What each symbol does to the items:
state | § ^ $
w40 | w424 w407 w140
w192 | w16 w990 w898
w446 | w771 w322 w16
w932 | w763 w889 w541
w990 | w100 w192 w73
w989 | w753 w669 w206
w194 | w550 w816 w769
w674 | w92 w352 w882
w424 | w607 w244 w40
w338 | w56 w825 w167
w56 | w889 w763 w338
w763 | w825 w56 w932
w669 | w158 w989 w344
w73 | w990 w16 w322
w738 | w167 w769 w816
w769 | w194 w738 w713
w344 | w669 w753 w240
w541 | w932 w140 w407
w816 | w738 w194 w771
w16 | w446 w73 w192
w898 | w192 w100 w357
w889 | w140 w932 w56
w322 | w73 w446 w550
w496 | w746 w930 w158
w930 | w206 w496 w631
w244 | w407 w424 w325
w206 | w989 w158 w930
w631 | w930 w746 w765
w765 | w631 w409 w633
w607 | w559 w325 w424
w559 | w352 w92 w607
w882 | w674 w633 w409
w240 | w344 w357 w100
w633 | w765 w882 w352
w753 | w357 w344 w989
w409 | w882 w765 w746
w746 | w409 w631 w496
w825 | w713 w338 w763
w357 | w898 w240 w753
w407 | w541 w40 w244
w550 | w322 w771 w194
w713 | w769 w167 w825
w92 | w325 w559 w674
w771 | w816 w550 w446
w167 | w338 w713 w738
w140 | w40 w541 w889
w100 | w240 w898 w990
w158 | w496 w206 w669
w325 | w244 w607 w92
w352 | w633 w674 w559

In the rows, 49 stands for zero.

The rows follow the links: the fewer symbols apart two items are, the more alike their rows tend to be.

Each row is also shifted at random along 3 hidden directions that mean nothing.

One row for each item, in no order:
Each row stands for one item.
row 1: 34,52,53,38,56,36,39,36,73,50,33,43,61,43,52,59,49,49,51,46,63,55,60,40,52,59,31,43,66,48,30,52,44,44,45,33,65,61,49
row 2: 42,31,47,41,61,56,38,67,38,46,50,47,56,42,48,47,57,41,49,45,59,45,64,37,48,53,63,60,51,37,42,61,66,32,46,63,53,66,48
row 3: 47,47,52,39,42,24,50,38,64,49,32,55,47,50,57,40,33,28,51,41,61,54,47,63,44,34,36,40,63,64,53,49,51,38,66,43,51,47,52
row 4: 51,66,34,41,53,54,54,43,57,48,48,39,47,30,55,65,63,37,36,56,51,35,51,50,37,71,63,53,50,48,27,46,52,65,44,48,51,60,45
row 5: 23,57,51,37,36,48,52,42,48,54,40,50,43,36,60,45,58,23,44,50,62,30,44,53,44,61,62,55,59,45,38,60,53,48,46,50,48,63,56
row 6: 27,38,38,40,51,55,39,47,50,64,41,33,40,57,43,34,63,28,47,51,54,42,49,55,52,44,36,47,45,43,56,70,50,52,51,59,34,35,61
row 7: 42,30,48,58,59,54,40,64,42,44,59,60,51,61,50,45,41,74,66,35,53,57,46,38,61,37,27,44,47,47,72,56,54,31,50,48,52,28,47
row 8: 26,66,43,45,46,47,53,31,62,58,43,49,45,43,59,56,55,44,47,48,59,40,38,53,55,57,36,43,56,49,41,52,43,56,39,40,50,42,50
row 9: 31,51,52,57,49,65,50,60,37,37,69,47,56,42,49,61,53,58,45,48,43,42,53,47,47,52,70,53,37,42,44,40,53,52,49,60,54,60,39
row 10: 48,42,49,46,44,56,43,51,43,59,42,35,44,49,37,39,66,34,42,63,48,46,55,52,43,50,60,61,41,38,38,60,48,53,43,61,40,61,56
row 11: 57,43,52,45,49,30,43,49,60,44,40,55,54,53,54,43,32,46,55,36,59,58,52,50,51,36,33,39,59,60,55,46,52,31,58,41,56,44,48
row 12: 58,37,36,43,64,55,35,69,46,44,46,40,44,45,47,48,67,54,52,49,51,50,58,37,43,66,57,50,47,33,48,68,57,46,47,54,46,49,49
row 13: 85,41,40,46,56,56,44,64,40,50,51,39,38,50,36,39,67,49,47,58,43,47,49,43,41,64,64,56,40,39,52,62,50,58,47,55,32,50,54
row 14: 69,48,40,46,55,45,45,37,62,62,39,37,44,61,37,44,56,45,49,61,45,59,50,51,48,48,33,47,47,49,46,55,34,60,47,42,42,36,56
row 15: 37,44,55,59,53,48,39,33,63,65,45,34,67,62,34,53,49,49,50,56,52,63,57,45,63,38,25,53,48,50,28,51,28,54,37,42,64,49,54
row 16: 54,58,47,48,57,64,51,56,42,38,61,53,57,29,57,70,64,63,48,45,51,36,54,31,48,77,67,64,49,33,30,50,54,54,28,46,64,71,42
row 17: 36,31,49,56,61,69,32,66,34,51,62,40,59,50,35,52,65,60,54,51,54,50,61,30,57,54,52,67,37,26,31,60,50,39,28,57,64,65,49
row 18: 73,57,42,45,37,33,58,36,62,55,34,38,31,59,42,34,49,33,40,63,36,56,44,68,36,43,52,34,49,62,60,40,35,75,70,47,26,32,55
row 19: 32,51,58,61,47,64,55,61,32,42,70,55,49,53,47,58,44,68,51,49,39,50,47,47,52,41,65,49,35,45,59,40,47,50,52,60,47,49,39
row 20: 47,43,66,58,37,52,59,55,34,44,66,54,50,57,44,43,33,50,47,49,37,54,50,57,51,26,67,52,42,57,58,32,55,47,59,63,44,49,47
row 21: 78,57,49,55,56,52,60,56,40,37,69,63,55,43,49,65,39,61,49,45,37,46,47,51,47,47,60,50,43,56,47,30,56,52,48,50,57,53,38
row 22: 25,60,48,42,53,53,47,39,60,47,36,46,39,42,58,56,63,60,54,50,59,43,45,37,51,76,40,43,58,39,48,65,45,57,41,37,51,45,51
row 23: 29,60,59,53,47,50,54,33,61,49,45,64,46,59,59,55,40,73,61,42,58,53,36,44,65,55,17,38,57,54,63,52,40,49,41,32,57,30,46
row 24: 26,36,52,54,62,62,37,73,38,35,56,55,49,50,48,51,52,77,61,39,57,53,51,29,54,57,44,49,47,34,62,64,58,32,45,53,55,48,44
row 25: 42,55,50,55,47,43,52,33,66,54,42,40,54,59,41,52,42,47,46,55,38,61,52,56,49,39,40,41,44,55,44,37,31,62,58,47,48,42,50
row 26: 53,35,55,44,41,32,49,52,45,47,44,59,55,55,55,33,25,32,55,33,58,53,51,59,52,20,39,45,57,64,61,43,63,23,64,56,53,46,50
row 27: 20,52,50,38,44,41,43,36,67,53,29,46,56,42,56,54,58,38,48,50,69,46,55,49,52,56,39,48,63,49,31,56,46,44,47,39,61,62,54
row 28: 44,65,45,44,45,40,56,29,63,54,41,53,50,47,60,53,45,48,48,47,58,41,37,52,54,55,31,40,63,54,46,47,43,55,43,35,57,46,50
row 29: 22,61,36,45,42,60,60,50,38,48,57,48,33,44,60,48,58,46,44,52,45,30,34,59,45,57,61,45,43,47,61,57,58,58,53,60,31,30,49
row 30: 31,51,47,53,48,56,45,36,63,63,41,32,43,57,39,44,60,53,45,61,43,56,52,48,52,53,41,43,44,44,43,53,32,66,49,48,39,38,57
row 31: 67,46,66,46,49,31,44,53,55,38,44,63,65,40,52,58,35,50,53,40,57,56,59,39,51,48,50,54,64,54,32,39,53,32,44,32,75,77,46
row 32: 24,54,55,56,48,66,54,56,30,43,67,57,60,43,58,64,50,49,50,43,51,35,46,47,53,50,65,66,45,43,40,46,61,40,36,58,62,65,43
row 33: 37,35,36,42,55,56,34,59,47,55,41,33,48,45,47,42,67,33,47,52,60,42,59,46,43,50,47,55,46,40,40,67,54,44,49,61,45,51,58
row 34: 81,58,47,53,47,41,63,50,46,40,59,58,54,47,50,58,34,53,45,46,35,52,45,61,45,37,55,46,45,63,53,23,51,55,57,51,49,45,42
row 35: 61,45,61,62,41,45,54,43,51,54,55,51,53,65,38,40,35,56,50,51,36,61,46,54,52,32,42,49,45,58,55,35,36,55,54,46,47,41,46
row 36: 22,56,45,55,48,67,55,55,38,45,62,48,45,44,54,59,56,54,44,51,44,36,46,52,46,55,66,50,40,43,53,50,54,56,49,61,38,47,45
row 37: 38,44,66,64,41,55,54,51,43,49,61,55,54,64,41,40,32,65,51,47,37,63,49,54,56,26,48,51,40,56,58,37,42,47,55,55,48,43,45
row 38: 37,67,33,43,48,53,56,35,56,57,47,46,38,44,62,54,59,46,46,53,51,36,37,55,44,66,47,40,53,49,52,53,46,66,47,45,40,34,50
row 39: 27,46,46,54,52,65,39,44,52,58,45,32,42,60,36,46,68,58,50,59,48,55,52,41,52,57,47,52,39,32,44,62,33,62,41,51,38,43,56
row 40: 38,62,46,44,47,58,53,50,43,45,50,52,31,42,59,46,64,50,44,51,51,33,36,48,47,74,62,50,52,40,55,61,54,55,42,48,44,49,52
row 41: 77,58,54,50,51,33,51,46,61,38,42,64,46,48,56,54,39,70,61,42,53,55,42,43,54,63,35,38,61,53,55,45,48,52,47,25,57,47,45
row 42: 68,31,49,50,54,51,45,67,37,42,59,61,51,51,42,43,42,51,56,40,49,51,52,44,52,34,51,55,45,46,59,51,61,30,48,56,52,49,52
row 43: 35,36,59,49,45,50,46,67,31,36,50,67,43,56,58,33,40,59,59,35,55,49,43,42,52,39,50,43,50,48,77,54,62,26,59,55,45,43,48
row 44: 41,54,53,55,48,45,49,35,63,52,51,43,67,52,43,64,38,52,46,52,41,60,63,55,52,35,39,49,48,57,32,30,36,53,51,47,64,56,47
row 45: 22,53,53,63,52,72,54,55,33,41,74,60,59,46,55,66,46,72,51,39,48,40,44,44,59,47,53,55,42,46,51,46,54,43,33,58,60,50,38
row 46: 60,32,45,58,62,64,39,71,33,44,61,51,48,53,40,49,55,75,60,46,50,52,48,32,56,55,47,54,39,33,61,60,52,38,39,52,48,42,47
row 47: 63,57,52,54,51,42,60,43,57,46,57,55,61,52,48,60,32,57,47,47,34,60,50,58,48,35,47,44,43,63,46,25,42,56,57,46,52,44,41
row 48: 54,41,65,49,44,37,50,60,39,37,46,66,51,53,56,38,34,50,53,38,56,52,48,44,54,42,50,49,56,53,62,44,60,28,56,48,55,56,44
row 49: 68,45,36,41,49,43,42,39,60,65,36,32,40,51,43,36,57,27,45,57,51,49,50,58,44,46,42,48,50,52,43,59,44,58,53,50,35,42,61
row 50: 78,45,58,54,48,38,48,38,62,58,46,42,61,57,34,48,39,49,47,55,40,65,57,50,53,37,41,54,49,56,35,35,31,57,48,40,58,60,50

Some items, each with its row:
w930 row 40
w765 row 32
w633 row 45
w631 row 16
w40 row 25
w550 row 23
w357 row 1
w889 row 30
w990 row 48
w206 row 5
w192 row 11
w244 row 20
w771 row 42
w240 row 24
w763 row 29
w607 row 47
w674 row 50

Row, symbols taken left to right, then the row they reach:
row 26 $ $ ^: row 43
row 33 $ ^ §: row 27
row 44 ^ § §: row 9
row 4 $ § ^: row 10
row 46 $ § ^: row 28
row 36 ^ $: row 39
row 6 ^ ^ §: row 49
row 13 $ ^ $: row 38
row 12 ^ ^ ^: row 22
row 37 $ $ $: row 15
row 7 § $ ^: row 41
row 2 $ ^ §: row 3
row 34 $ ^ $: row 35
row 19 ^ $: row 18

